Here is a tiny trained network, its code and every weight. The questions are about switching its units off for an input and a target symbol, where a switched-off unit gives its printed mean instead of its output.

import numpy as np


def w(rows, s, z=0):
    codes = np.array(rows[::2]) - 128.0
    scale = np.full(codes.shape[1], s)
    scale[-1] = z or s
    return codes * scale


def norm(h):
    return h / np.sqrt((h * h).mean(-1, keepdims=True) + 1e-5)


def softmax(a):
    e = np.exp(a - a.max(-1, keepdims=True))
    return e / e.sum(-1, keepdims=True)


def log_softmax(a):
    a = a - a.max(-1, keepdims=True)
    return a - np.log(np.exp(a).sum(-1, keepdims=True))


def net(x, mask):
    ids = ['αβδεζηθλμξπστφψω'.index(c) for c in x.split()]
    T = len(ids)
    res = E[ids] + P[:T]
    u = 0
    for l in range(3):
        r = norm(res)
        for j in range(2):
            rows = slice(3 * j, 3 * j + 3)
            q, k, v = (r @ M[l][rows].T for M in (Q, K, V))
            z = softmax(np.where(np.tri(T) > 0, q @ k.T / 3**0.5, -1e9)) @ v
            o = O[l][rows]
            res = res + np.where(mask[u + j], z, o[:, -1]) @ o[:, :-1]
        u += 2
    return log_softmax(norm(res)[-1] @ U[:, :-1].T + U[:, -1])


Q, K, V, O = {}, {}, {}, {}
E = w([
[137,106,130],'α',
[137,105,130],'β',
[137,106,130],'δ',
[137,106,129],'ε',
[137,106,130],'ζ',
[142,109,125],'η',
[140,156,141],'θ',
[152,164,56],'λ',
[178,200,53],'μ',
[147,180,146],'ξ',
[169,211,84],'π',
[93,191,68],'σ',
[85,1,162],'τ',
[183,185,175],'φ',
[31,170,156],'ψ',
[88,197,47],'ω',
],0.023)
P = w([
[109,104,32],'0',
[115,117,50],'1',
[112,128,84],'2',
[106,131,130],'3',
[116,150,142],'4',
[123,158,152],'5',
[119,171,174],'6',
[133,188,181],'7',
[122,200,195],'8',
[150,237,212],'9',
[159,254,230],'10',
[147,247,215],'11',
[182,235,228],'12',
],0.0041)
Q[0] = w([
[176,249,193],'L0H1',
[116,198,19],'L0H1',
[212,67,107],'L0H1',
[64,115,150],'L0H2',
[93,214,170],'L0H2',
[75,165,79],'L0H2',
],0.013)
K[0] = w([
[120,204,149],'L0H1',
[180,175,19],'L0H1',
[207,60,139],'L0H1',
[138,44,96],'L0H2',
[1,120,144],'L0H2',
[50,84,88],'L0H2',
],0.011)
V[0] = w([
[78,113,152],'L0H1',
[107,194,110],'L0H1',
[175,152,254],'L0H1',
[141,162,134],'L0H2',
[3,135,199],'L0H2',
[73,95,70],'L0H2',
],0.0086)
O[0] = w([
[70,171,202,92],'L0H1',
[143,72,204,68],'L0H1',
[171,75,43,158],'L0H1',
[112,117,113,135],'L0H2',
[2,121,221,2],'L0H2',
[82,126,158,93],'L0H2',
],0.0063,0.0045)
Q[1] = w([
[68,99,198],'L1H1',
[98,109,159],'L1H1',
[167,214,126],'L1H1',
[133,218,171],'L1H2',
[202,54,99],'L1H2',
[184,106,2],'L1H2',
],0.0094)
K[1] = w([
[71,9,81],'L1H1',
[115,100,117],'L1H1',
[101,248,117],'L1H1',
[75,131,104],'L1H2',
[197,68,153],'L1H2',
[147,108,220],'L1H2',
],0.012)
V[1] = w([
[147,159,156],'L1H1',
[86,159,75],'L1H1',
[99,77,9],'L1H1',
[137,172,140],'L1H2',
[93,162,98],'L1H2',
[193,119,179],'L1H2',
],0.012)
O[1] = w([
[223,160,200,165],'L1H1',
[124,90,41,198],'L1H1',
[143,149,2,254],'L1H1',
[242,135,82,170],'L1H2',
[179,74,114,138],'L1H2',
[164,117,237,179],'L1H2',
],0.0069,0.0035)
Q[2] = w([
[158,141,74],'L2H1',
[165,130,139],'L2H1',
[135,198,152],'L2H1',
[166,246,197],'L2H2',
[52,70,147],'L2H2',
[248,142,108],'L2H2',
],0.014)
K[2] = w([
[108,137,182],'L2H1',
[121,136,165],'L2H1',
[74,114,123],'L2H1',
[44,150,194],'L2H2',
[178,2,86],'L2H2',
[109,243,132],'L2H2',
],0.013)
V[2] = w([
[170,43,145],'L2H1',
[138,7,122],'L2H1',
[144,104,77],'L2H1',
[173,174,132],'L2H2',
[125,91,116],'L2H2',
[95,187,125],'L2H2',
],0.017)
O[2] = w([
[97,6,94,113],'L2H1',
[153,16,135,91],'L2H1',
[97,97,193,255],'L2H1',
[106,145,149,229],'L2H2',
[127,93,144,107],'L2H2',
[54,186,49,159],'L2H2',
],0.014,0.007)
U = w([
[98,112,130,99],'α',
[64,99,115,160],'β',
[95,95,108,135],'δ',
[102,95,112,129],'ε',
[97,83,122,139],'ζ',
[222,56,76,130],'η',
[124,92,183,155],'θ',
[159,141,90,96],'λ',
[202,182,72,53],'μ',
[158,181,227,142],'ξ',
[146,188,136,72],'π',
[46,164,103,151],'σ',
[3,70,169,255],'τ',
[167,140,188,127],'φ',
[90,123,143,109],'ψ',
[53,149,106,151],'ω',
],0.013,0.0087)

Each question gives the input, a string of symbols that net reads in full, and the target symbol t.
The units are the heads (3 rows each of Q, K, V and O). Each row of codes is followed by its name. A weight is (code - 128) times the scale printed after its matrix; where a second scale follows, it is the last column's (O and U).
mask holds one flag per head, layer by layer. A switched-off head (its flag False) gives its mean, the last column of its rows in O, instead of its output. The means were averaged over made-up inputs and are rounded, as every weight is.
A unit's drop is (log p(t) with every unit on - log p(t) with that unit switched off) / (log p(t) with every unit on - log p(t) with every unit switched off).
The circuit of an input: a set's keep is (log p(t) with only the set's units on - log p(t) with every unit switched off) / (log p(t) with every unit on - log p(t) with every unit switched off). Starting from all 6 units, units are removed one at a time, each time the one whose removal leaves the highest keep (on an exact tie, the one counted first), for as long as the keep stays at least 0.8.
circuit, biggest first: the units of the circuit, biggest drop first
unit that matters most: the unit with the biggest drop
heads that matter: for each layer, one digit per head in row order, 1 if its drop is at least 0.15 and else 0, layers parted by /
drop of u: that unit's drop, to one decimal
input α η η ε τ τ σ, target τ: heads that matter -> 11 / 00 / 10
input β ξ η η λ φ ζ β ξ ζ η ζ, target η: heads that matter -> 10 / 00 / 10
input ζ α δ β η β, target η: heads that matter -> 11 / 10 / 11
input η μ ξ η ζ, target ξ: unit that matters most -> L2H2
input η φ ζ δ ξ β, target ξ: heads that matter -> 10 / 11 / 01
input ζ δ ω μ ζ ξ η η η δ, target η: heads that matter -> 10 / 11 / 10
input μ ξ η ε δ ζ β η δ, target η: circuit, biggest first -> [L0H1, L2H1]
input ε η η ξ δ, target ξ: circuit, biggest first -> [L0H1, L2H2]
input δ η α η η η η η β, target η: circuit, biggest first -> [L0H1, L2H2]
input δ λ β η β α, target η: circuit, biggest first -> [L2H2, L1H1, L0H1, L2H1]
input η ω ε ξ μ β, target ξ: heads that matter -> 10 / 11 / 00
input η ξ η τ η ξ τ β α, target τ: heads that matter -> 00 / 00 / 10
input ξ ε η β μ ε τ α, target τ: heads that matter -> 00 / 01 / 10
input β η η σ η δ ξ β τ β, target τ: circuit, biggest first -> [L2H1]
input η ξ δ η δ η ζ, target η: drop of L0H1 -> 1.1
input η θ η ε θ τ η μ, target η: drop of L0H1 -> 0.7
input ε ω β ξ α, target ξ: drop of L1H1 -> 0.9
